[ 15  10  -3   7  -9  12   9  -7 -22  -1 -32  -6   5   5  -3   9  -5  -5
   7 -61  16  -1 -10 -17  10   4  -2  32  -1  19   0  11   3   9  -6   9
  -7  32 -16  -5 -30] : (33)/tapab
[-13  -5  -5  -2  -2  11  -4 -30  -6  11 -23  17  11  28  16  -5   4 -20
   4  -3  13   1 -17   2  28   0  -1   5   4  -8 -16  -3  -2  -6   1   2
  -3  -7 -28  -1  17] : (31)/Fuzir
[ -5 -17  14   0   5  16   0 -77  -7  13 -23  18 -11  12  19  -7 -13  -9
  -6  -7  14  -8 -18   6   7   8 -12   9 -15   4   4  12  -9 -11  -3   9
  -2   8 -37  -3  34] : (31)/Fuzir
[ 18  12   9  -1   4   8   5  54 -18  15 -22 -12 -12   5 -23   9 -14 -26
  -1   8  14   7 -15 -12   6   5   2  -5  -6 -28   4   9   5  -4  -7  -1
  -5   7 -13  -4   4] : (33)/tapab
[ 17  10  -8  -7  -2  25   8 -27 -18  24 -44 -27  18   7 -13   4  -6 -25
  -6 -10  24  18 -24 -25  20   9  -4  -6 -11   0 -12 -10   2  13   1  -5
  -5 -29 -45   1  29] : (33)/tapab
[ -7 -36   2  -7   1  10  -3 -78  -5  19 -25   0   9   2  18  -8  15 -31
  15  -3  15   0  12 -15  10  -6  -7  14   2  14  -7   0 -13   7  -1   5
  11 -20 -19  -4  35] : (31)/fifo
[  6   1  18 -11  -6  12  -2 -78 -16  22 -12  13  -7   3 -17  -6 -13 -30
  22 -12  12  15 -17 -18   5   8  15   5  -4  16  -2  -4  -5   2  13   3
  -7  -9 -29   1   2] : (31)/fifo
[-31 -13  -7 -11   2  24  -6 -78  -5  19 -28  49   4   7  12  -4   2 -13
  13 -27  11  -7 -16  -1  -8  -7   4   5 -11  23  -9  11 -20   2  -6   2
  -2 -23 -37  -1  19] : (31)/Fuzir
[  1  13 -12  -1  -2   5  25 -21 -16  17 -38  -7   8 -11   3   5   6 -15
   7 -13  21  10 -13 -10  10  15  -4   1   3  10  -6   9  17   6 -10  -1
 -19  30 -24  -7   6] : (33)/tapab
[  0  -3   8 -15   8   0   2 -78  -1  13  -8  25  -3  14   6  -8   3  -9
  10 -10   8  -7 -24   6  22  -5  -2  12 -16   6 -14   6  -8 -18  -5   2
   1 -17 -33   3  -4] : (31)/Fuzir
[ -7  -4   0 -16   5  24  23 -78  -5   9 -17  40   0  17  16  -6  -4 -17
  20  -5   8 -10 -22  -6   7   2  -4   5 -11   6 -10  -3 -21   6 -14  -3
  -3 -12 -29   5  13] : (31)/Fuzir
[ 10  11   7   5   3  11   7 -27 -15  20   3  -7  -2   9 -10   5  -3 -15
   7 -17  16  22 -12 -17  11   3   0  -5  12  -6  -4   0  -1  -2  -4   0
  -9  21 -25   0   9] : (33)/tapab
[ -9  -1   1  -9   0  14   5 -57  -9   6   1  25  -3   7   5   0   7 -11
   3   5   8   3 -16  -6   5  -4  -3   6  -4  -2  -1  -4   1 -10  -3  -2
   1 -34 -14   8  44] : (31)/fifo
[-11 -12 -20 -17   0  13  -9 -78  -8  37 -12  31  -1   4   7   0  12 -23
   5   1   9  -9 -26   1   8   2   6  15 -22 -12 -16  -3 -11 -10 -11   3
   2 -33 -37   5  14] : (31)/Fuzir
[  1  21 -26 -14 -12   4   0   7  -7   9   0 -16   3  17  13   9  11   6
  19  -8  18  17 -11   4   7   8 -14  12 -31 -15 -10  15 -12  -2 -20 -18
 -22  37 -19   2   8] : (33)/fuvo
[ 10   1  -7  -6  10  27   1 -37 -19  26 -38 -20   5   0  -6 -41  14 -23
   3 -11  26  -2 -15 -11   1   0   0   6   0  -4  -2   0   8   0  -7  -1
 -54  -6 -49  -1  15] : (33)/tapab
[ -7 -15 -19  -5   6  12  -3 -78  26  13  -5  20   8   9  -4  -6   8 -15
   5 -10  21  -7   0  11  33  -9   9  14 -20  23  -7   0 -14   3   6  12
  22 -38 -49 -20  -1] : (31)/Fuzir
[ 10  22   3  13 -17  10   9  -6 -11   6 -21 -17  -5   7  12   9   8  -5
  13 -22  34  10 -20   4  24  14 -22   7 -16  -6 -14  12  -4   4  -6   8
 -16  35 -18  -5  -7] : (33)/fuvo
[  8   6  -3  -7 -12  11  19 -12   7  14 -22 -16  -1   8  16  10   4   4
   6  -6  27  12 -18  -7   1  11  -5  16   1 -13 -11  -7   1  -8  -5  -4
 -18  17 -26  -7  11] : (33)/fuvo
[ -8  -1  -1 -14   1   3   2 -55  -9   8 -23  31  -5  22  -1 -22   4 -14
   6  -4   6  10 -13 -19   6  -5   0   6  12  16  -4   0 -21  13  -3 -13
   2 -23 -21 -15  18] : (31)/fifo
[  0  -4  11  -4   1   6   0 -78  -7 -17 -18  18  -9 -12  13   6   4 -22
  13   4  13  -2 -17 -13   9   2  -2   0 -12   0  -7 -12 -17  -5  -7   8
   0 -16 -30  -1  22] : (31)/fifo
[ -5   5 -10  -6  -6  14   1  35 -22   9 -50  -4  17  -1  -1   1  12 -30
   2  12  30  -3 -13   5 -10   0  -8 -13 -14   3   0   2   2   9 -12  -6
 -13  -7 -38  20  17] : (33)/tapab
[  8  -2 -14   8   1  13   0  35 -13   2 -18 -12   3   4  -6   8  -9 -23
  -3   2  22   2 -10   0   7   8 -14   4 -19 -11  -7   0   0   9   4   1
 -15   9  -7   1  13] : (33)/tapab
[ -7  11  -1  -4   2   2 -11 -39 -28  24 -30  13  -9  18  28  -6   7 -24
   5 -19  11   4 -20  -5  13   9   0   1  -9   2 -18  12 -13   4   2   8
  12   1 -15   6  22] : (31)/fifo
[ -2  10  -7   0   4   8 -13 -45  -5   9 -37  17   5  20  17  -4  23 -26
  10  -3  10   3 -16 -21  11   2 -12  -4 -10  12 -12   4 -22 -10   1 -11
  -8 -11 -20 -16  14] : (31)/fifo
[-16  11   0  -6   7  10 -12 -36  -1  27 -17   1  -1  24  28 -15 -10 -22
   8  -9  20   4 -14   0  22   2  -1  21 -15  -7 -13   0 -11  -6  -4  -4
  -1 -23 -35  -1  16] : (31)/Fuzir
[ 18   7   5  13  -1  -1   3  -8 -14  10 -21 -20   3  18   2   6   2 -19
  63 -10  26   4 -15 -13  23  -6  10 -10  -2 -13  -9   1 -14  -5  -2  -2
 -11  12 -36   7   6] : (33)/tapab
[  3  -1  -8  -7  -3  12  -4   4 -18  22 -27 -17   6  11  -2  -3  -5 -38
  -4  -4  30  -3 -22 -16 -32   2  -1   3 -10 -19 -10   5   2   5 -15  -6
 -18  21 -38   2  13] : (33)/tapab
[ 29  18 -10  -9   6  11  -3  -2  -9  17 -25 -20   3   6 -18   5   4 -44
   4  -3  20  12 -27  -8   7  10  -9 -15 -17  -1 -11   3  -6  22  -2   8
 -12   7 -36   0  28] : (33)/tapab
[  9  17  -1  -2  -3  10  13  -9 -17  16 -12   3   2  13   2   9  -7 -16
   3  -4  37  16  -9  -5  23   4  -4   5 -15  39  -3  10   2  -1 -22   4
  -1   8 -32  -2   0] : (33)/tapab
[ 22  18   2   2  -4   7  10  17 -24  14 -47 -33   9   7  10  -8 -19 -28
   5   8  23   4 -14  -8   5   6 -14  -5  -7   3  -2  -2  20   5 -13  -7
 -15  22 -18   1   9] : (33)/tapab
[ -3  12  -6  -6  -5  15  10  -4 -11  14 -35  -4   9  -2   8 -10  -1 -11
   6  -9  11  31 -23 -15  19   8   9  -9   1  23 -10  21  -3   0  -7  -6
  -6  20 -16   1  -6] : (33)/tapab
[ 14  17  -3   6  -4  11   0 -48  -2  27 -36  -9   5  -1 -16   1  -9 -17
   3 -22  18   6   2 -42  12  -5   5  -7   5   7  -3 -18  -4  -2  -2   4
  -8  15 -32  -6  -3] : (33)/tapab
[  1  -3   3 -11   9   5  -4 -74  -3 -32 -18  22  -1  15  21   3  21 -24
   7   1   7   6  -4 -18  17   5  -9   3 -15   9  -6  23   0  -7   0  -3
   1 -30 -20  -5  38] : (31)/fifo
[ -8   0   6 -18  -3   5  -1 -78  -3  14 -14  21 -10  10  23   0   7   5
   0 -14   5   2 -19 -17  18  -1 -13   8  -3  10 -10   8  -9   6   0   5
  -1 -11 -28   2   6] : (31)/Fuzir
[-37 -11   2 -25  -1  11  -2 -78 -12  21 -12  21  11  17  23  -5   8  -9
  25 -19  18  -5 -15   2  24  -2  -5  13  -2  17 -14   2 -14   7  -2   1
   1 -21 -43   0  11] : (31)/Fuzir
[-21 -11   8 -13  23  12  12 -70 -22  12 -20  29  -3  -5  -2  -8   6 -13
   5 -11  -6 -10 -15 -11   2  -2  -4   6  -9  24  -2  -7  -4  12   5  -2
   4 -27 -23  -7  15] : (31)/Fuzir
[ -6   0   8 -10   5  28   8 -16 -12   6 -19  -3   7  -1 -16   8 -14  -8
 -10 -14  12  11  -7  11   8   8  -2  -6   8   4   7  -2   8   2 -19   3
 -12   9 -11   1   4] : (33)/tapab
[ 17  14   4   1  -5   6   2 -46 -13  16 -35 -22  11  -3  17   2   6 -19
   7 -20  33  18  -7 -26  13   6  -1  -1   3   5 -11   5   3  12 -12   5
   3  27 -24  -1   6] : (33)/tapab
[  8   2 -10  -5 -17   8   3 -63  -6  13 -13   5  -3 -11   7  10   5 -23
   8  -3  30   2  -9   6  16   2  -2  -6 -16  -4 -17  -7  20   1  -2   3
  -8  18 -27   2  21] : (33)/tapab
[-31 -20 -22 -25   2   2 -10 -38  -1  35 -10  28  -1  10  24  -1  14 -43
  -2  17  17   6 -25   6  15   6   0   8 -40 -20 -19  -4  -7  -2   3 -30
   5 -26 -26  -1  18] : (31)/Fuzir
[ -8   4  -6 -16   0  10   7 -12 -20  10 -36  -3  29   3  10  -9   9 -13
  11 -11  23  11 -19   1  15   7 -17   8  10  -6 -12  22  -8   7   7  -4
 -30  23 -37   1  13] : (33)/fuvo
[ 13  17 -10   2  -7   9   5  -6  -6   4 -21  -2   2  18   2 -19  -5 -19
  -1  -6  20   3 -13  -4  21  -3  -3   2  -8   8   3  -8   2  -7  15   0
 -11   9 -37 -12  14] : (33)/tapab
[ -6  -6  -2  -3  -6  23   4  51 -20  16 -32  -5   2   2 -14   7  -3 -20
   4  -9  21  12  -9   0  10   4  -1  -7  -6   5   1   9  12   3  -5  -7
 -12  14 -42  -2   6] : (33)/tapab
[-15   3   2 -16   4   3  -4 -76  -6   7 -10  26  -3  11  27  -4  -1 -12
   6 -20 -22  -2 -15   4   1   0  -8   5  -5  21 -14  13  -3   8  -4   7
   2 -10 -30   1  11] : (31)/Fuzir
[  6   1 -14  -2  -2   6  -3  24 -11   5 -27  -8   5   3  21 -10 -10 -14
  12 -12   9  10 -13  -3   8  17  -8  -2 -15   2  -8   0  11   1  -8  -5
  -7   3 -32  -3  18] : (33)/tapab

[ 25   3 -19  -9   9   3  -3   0   0  -5  12  -1  -8  13  -6   8  -3   6
  -4 -17  -3   0  -5  -4 -10   1   1   3   3   2   6   1  14  -5   0  10
   0  -4  20   6   1] : div/<49>
[ 43   1 -12  -6  -1   2  -1   0  -6  -7  11   4  -6 -10  -3  12  -8  10
 -13 -15  -7   5 -15  -2  -6 -12  -7   3   8  -3   0   4  16  -8  -3   7
  -2  -8  15   9   0] : div/<49>
[ 16   1   7  -4   0   9   1  -2  -5  -4 -17   5  -6  11   7  15   8   2
  -2 -11  25   3  -3  -2  -2 -12  -8  -8  14  -7   2   8   3  -5  -6  21
  -8  -3   9  -8  -2] : zako/<53>
[ 39   0 -14 -12   5   5  -2   5  -2 -13  17   7  -5   9  -5  -2  -9   8
 -16 -29  -3   7 -13  -4 -11   2  -1   5  13  -2   3   3  21  -4  -2   7
   5 -10  30   6   0] : div/<54>
[ 36   3 -18  -9   4   4  -4   0  -3  -9  16  -5  -7  -7  -8   6  -2   5
  -8 -19  -4   8  -6  -6 -13   1  -4   4   4   3   4  -2  17  -9  -8   8
  -6  -5  16   7  -2] : div/<54>
[ 38   0 -14  -6   9   1  -1   0  -4  -9  15   0  -3   0  -5   6 -10   9
  -8 -17 -11   6 -10  -4  -8  -6  -6   6  13  -2   6   0  14  -6   0   6
   0  -3  20   7   5] : div/<49>
[ 40   7 -11 -12  -3   7  -3  -1  -9 -20  22  -4  -7 -19  -3   3  -6   7
 -16 -24  -7  16  -9  -8 -14  -1  -6   8  11  -2   0   0  16 -11  -7  10
  -8 -10  20   6  -1] : div/<54>
[ 40   2 -12  -9   2   2  -2   2  -6 -11  14   2  -9   1  -2  -1  -3   6
 -14 -20   1   7  -7  -4 -11   5  -3   4   9  -5  -1   2  18  -8   0   7
   0 -12  22   5   0] : div/<54>
